Below are the code and all the weights of a small trained network. Each question names an input and a class and asks about switching units off, where a switched-off unit gives its printed mean instead of its output.

import numpy as np


def w(rows, s, z=0):
    codes = np.array(rows[::2]) - 128.0
    scale = np.full(codes.shape[1], s)
    scale[-1] = z or s
    return codes * scale


def f(y):
    return np.maximum(y, 0)


def log_softmax(a):
    a = a - a.max(-1, keepdims=True)
    return a - np.log(np.exp(a).sum(-1, keepdims=True))


def net(x, mask):
    res = np.array(x, float).reshape(1, 6) / 4 @ E
    y = f(res @ A[0][:, :-1].T + A[0][:, -1])
    res = res + np.where(mask, y, B[0][:, -1]) @ B[0][:, :-1]
    return log_softmax(res[-1] @ U[:, :-1].T + U[:, -1])


A, B = {}, {}
E = w([
[204,117,27],'x0',
[128,129,128],'x1',
[208,70,173],'x2',
[208,248,163],'x3',
[127,128,130],'x4',
[129,129,127],'x5',
],0.014)
A[0] = w([
[162,140,91,108],'neuron 1',
[153,79,56,157],'neuron 2',
[193,121,142,88],'neuron 3',
[120,170,185,180],'neuron 4',
[151,28,159,141],'neuron 5',
[191,169,168,59],'neuron 6',
[132,105,207,163],'neuron 7',
[182,233,157,162],'neuron 8',
[179,152,79,101],'neuron 9',
[109,70,71,148],'neuron 10',
[96,108,182,210],'neuron 11',
[172,114,164,80],'neuron 12',
[108,249,98,104],'neuron 13',
[46,109,104,179],'neuron 14',
[133,220,124,95],'neuron 15',
[153,138,223,123],'neuron 16',
[79,107,95,215],'neuron 17',
[44,91,73,254],'neuron 18',
[136,135,147,48],'neuron 19',
[110,90,165,127],'neuron 20',
[203,142,190,54],'neuron 21',
[188,122,12,194],'neuron 22',
],0.017,0.0046)
B[0] = w([
[139,170,92,171],'neuron 1',
[200,101,124,214],'neuron 2',
[142,141,109,179],'neuron 3',
[100,150,176,189],'neuron 4',
[152,2,227,213],'neuron 5',
[78,223,100,197],'neuron 6',
[94,114,145,188],'neuron 7',
[116,213,177,243],'neuron 8',
[150,167,108,190],'neuron 9',
[154,78,87,210],'neuron 10',
[80,95,136,189],'neuron 11',
[99,149,86,166],'neuron 12',
[194,109,189,215],'neuron 13',
[120,98,106,211],'neuron 14',
[179,147,203,198],'neuron 15',
[94,147,153,196],'neuron 16',
[84,118,54,196],'neuron 17',
[85,112,58,242],'neuron 18',
[89,148,130,137],'neuron 19',
[95,77,140,170],'neuron 20',
[64,199,75,198],'neuron 21',
[187,145,74,253],'neuron 22',
],0.013,0.019)
U = w([
[30,105,80,255],'0',
[156,96,31,134],'1',
[102,36,187,64],'2',
[250,40,144,153],'3',
[147,136,250,162],'4',
[240,169,159,84],'5',
[53,177,148,76],'6',
[132,206,40,98],'7',
],0.012,0.0062)

Each question gives the input, the list of numbers given to net, and the class t.
The units are the neurons (one row each of A and B). Each row of codes is followed by its name. A weight is (code - 128) times the scale printed after its matrix; where a second scale follows, it is the last column's (A, B and U).
mask holds one flag per neuron, in row order. A switched-off neuron (its flag False) gives its mean, the last column of its row in B, instead of its output. The means were averaged over made-up inputs and are rounded, as every weight is.
A unit's drop is (log p(t) with every unit on - log p(t) with that unit switched off) / (log p(t) with every unit on - log p(t) with every unit switched off).
The circuit of an input: a set's keep is (log p(t) with only the set's units on - log p(t) with every unit switched off) / (log p(t) with every unit on - log p(t) with every unit switched off). Starting from the 12 units with the biggest drops (on a tie, the unit counted first), units are removed one at a time, each time the one whose removal leaves the highest keep (on an exact tie, the one counted first), for as long as the keep stays at least 0.8.
circuit, biggest first: the units of the circuit, biggest drop first
unit that matters most: the unit with the biggest drop
k most important neurons: the k neurons with the biggest drops, biggest first
drop of u: that unit's drop, to one decimal
input [0,8,2,2,2,-3], class 6: unit that matters most -> neuron 22
input [-5,0,1,8,-4,2], class 6: 4 most important neurons -> (neuron 21; neuron 6; neuron 5; neuron 2)
input [3,2,-5,0,5,-8], class 1: circuit, biggest first -> (neuron 5; neuron 8; neuron 6; neuron 21)
input [4,1,2,0,-4,0], class 3: circuit, biggest first -> (neuron 18; neuron 8)
input [7,-2,0,7,-7,1], class 5: 2 most important neurons -> (neuron 13; neuron 15)
input [1,-8,-1,1,1,-2], class 5: 3 most important neurons -> (neuron 18; neuron 5; neuron 21)
input [5,-7,8,1,5,-4], class 7: 2 most important neurons -> (neuron 21; neuron 13)
input [8,-4,0,1,3,-6], class 5: 4 most important neurons -> (neuron 18; neuron 2; neuron 21; neuron 17)
input [-2,1,1,-6,1,4], class 2: 2 most important neurons -> (neuron 5; neuron 21)
input [5,2,7,1,-8,5], class 7: 3 most important neurons -> (neuron 21; neuron 13; neuron 15)
input [7,-3,3,7,-5,-2], class 7: 2 most important neurons -> (neuron 21; neuron 6)
input [-4,-1,-2,8,1,-6], class 4: 2 most important neurons -> (neuron 13; neuron 15)
input [6,-6,-2,8,7,-3], class 5: drop of neuron 15 -> 0.5
input [2,8,1,-8,6,0], class 3: circuit, biggest first -> (neuron 2)
input [0,5,4,2,7,-6], class 6: drop of neuron 22 -> 0.3
input [6,-3,8,1,7,-1], class 7: drop of neuron 12 -> 0.4
